Here is a tiny trained network, its code and every weight. The questions are about switching its units off for an input and a class, where a switched-off unit gives its printed mean instead of its output.

import numpy as np


def w(rows, s, z=0):
    codes = np.array(rows[::2]) - 128.0
    scale = np.full(codes.shape[1], s)
    scale[-1] = z or s
    return codes * scale


def f(y):
    return np.maximum(y, 0)


def log_softmax(a):
    a = a - a.max(-1, keepdims=True)
    return a - np.log(np.exp(a).sum(-1, keepdims=True))


def net(x, mask):
    res = np.array(x, float).reshape(1, 6) / 4 @ E
    y = f(res @ A[0][:, :-1].T + A[0][:, -1])
    res = res + np.where(mask, y, B[0][:, -1]) @ B[0][:, :-1]
    return log_softmax(res[-1] @ U[:, :-1].T + U[:, -1])


A, B = {}, {}
E = w([
[102,203,108,88,135,86,158,167,125,138],'x0',
[43,117,187,131,92,4,95,93,119,138],'x1',
[84,92,44,182,74,83,188,170,64,189],'x2',
[95,69,112,61,172,159,132,124,196,173],'x3',
[144,156,107,101,119,126,135,182,172,147],'x4',
[86,137,193,53,126,148,209,50,87,163],'x5',
],0.014)
A[0] = w([
[250,194,119,218,163,102,99,204,129,25,117],'n0',
[150,118,214,67,182,172,127,2,134,40,112],'n1',
[79,87,187,175,79,60,54,102,90,121,61],'n2',
[56,137,121,148,27,102,180,143,109,182,113],'n3',
[181,37,118,43,212,153,115,133,188,96,190],'n4',
[128,188,95,193,97,118,127,99,107,156,196],'n5',
[146,116,132,128,129,143,170,142,136,71,3],'n6',
[113,123,91,139,101,137,77,144,102,144,27],'n7',
],0.0093,0.0041)
B[0] = w([
[168,106,147,90,37,162,96,178,145,23,247],'n0',
[164,179,255,113,153,174,114,37,116,168,255],'n1',
[64,82,144,196,145,92,133,72,185,92,210],'n2',
[116,129,148,120,97,63,191,206,59,156,217],'n3',
[98,142,80,143,147,175,107,133,206,195,218],'n4',
[115,63,99,129,71,140,150,114,87,76,187],'n5',
[199,130,211,107,94,153,155,155,168,170,140],'n6',
[116,65,173,104,124,153,124,96,114,112,148],'n7',
],0.0088,0.018)
U = w([
[170,165,168,62,170,174,130,73,118,161,141],'0',
[188,67,53,159,181,207,120,183,157,197,117],'1',
[143,123,111,180,152,133,141,85,33,72,114],'2',
[211,122,100,135,92,150,95,204,117,28,226],'3',
[104,204,75,47,206,92,120,205,191,156,136],'4',
[81,83,134,170,133,25,142,124,89,121,145],'5',
[200,118,129,211,168,147,97,114,132,82,5],'6',
[145,126,74,125,110,92,205,177,2,173,126],'7',
],0.012,0.0028)

Each question gives the input, the list of numbers given to net, and the class t.
The units are the neurons (one row each of A and B). Each row of codes is followed by its name. A weight is (code - 128) times the scale printed after its matrix; where a second scale follows, it is the last column's (A, B and U).
mask holds one flag per neuron, in row order. A switched-off neuron (its flag False) gives its mean, the last column of its row in B, instead of its output. The means were averaged over made-up inputs and are rounded, as every weight is.
A unit's drop is (log p(t) with every unit on - log p(t) with that unit switched off) / (log p(t) with every unit on - log p(t) with every unit switched off).
The circuit of an input: a set's keep is (log p(t) with only the set's units on - log p(t) with every unit switched off) / (log p(t) with every unit on - log p(t) with every unit switched off). Starting from all 8 units, units are removed one at a time, each time the one whose removal leaves the highest keep (on an exact tie, the one counted first), for as long as the keep stays at least 0.8.
circuit, biggest first: the units of the circuit, biggest drop first
most important unit: the unit with the biggest drop
top k neurons: the k neurons with the biggest drops, biggest first
drop when u is switched off: that unit's drop, to one decimal
input [-8,3,4,3,1,8], class 5: most important unit : n3
input [4,-6,3,6,0,7], class 4: circuit, biggest first : [n1 n5]
input [-8,5,0,-7,-8,4], class 5: top 2 neurons : [n2 n0]
input [-6,6,-4,-5,-4,2], class 0: top 2 neurons : [n1 n3]
input [8,-7,4,7,-1,4], class 4: circuit, biggest first : [n5 n1]
input [8,4,-5,-5,6,1], class 3: circuit, biggest first : [n1 n4]
input [-3,-1,5,-8,-1,0], class 3: top 2 neurons : [n0 n1]
input [5,1,-3,8,5,4], class 4: top 2 neurons : [n4 n5]
input [-3,-3,0,1,0,0], class 1: circuit, biggest first : [n1 n0]
input [-3,-4,-2,0,-1,-1], class 0: top 3 neurons : [n5 n2 n3]
input [-7,-6,8,-3,-4,-1], class 3: top 3 neurons : [n1 n0 n7]
input [-6,-7,5,0,7,-6], class 3: drop when n0 is switched off : 1.9
input [-6,-2,0,6,5,3], class 1: drop when n4 is switched off : 1.3
input [6,-8,-6,6,-5,-5], class 1: drop when n4 is switched off : 4.6
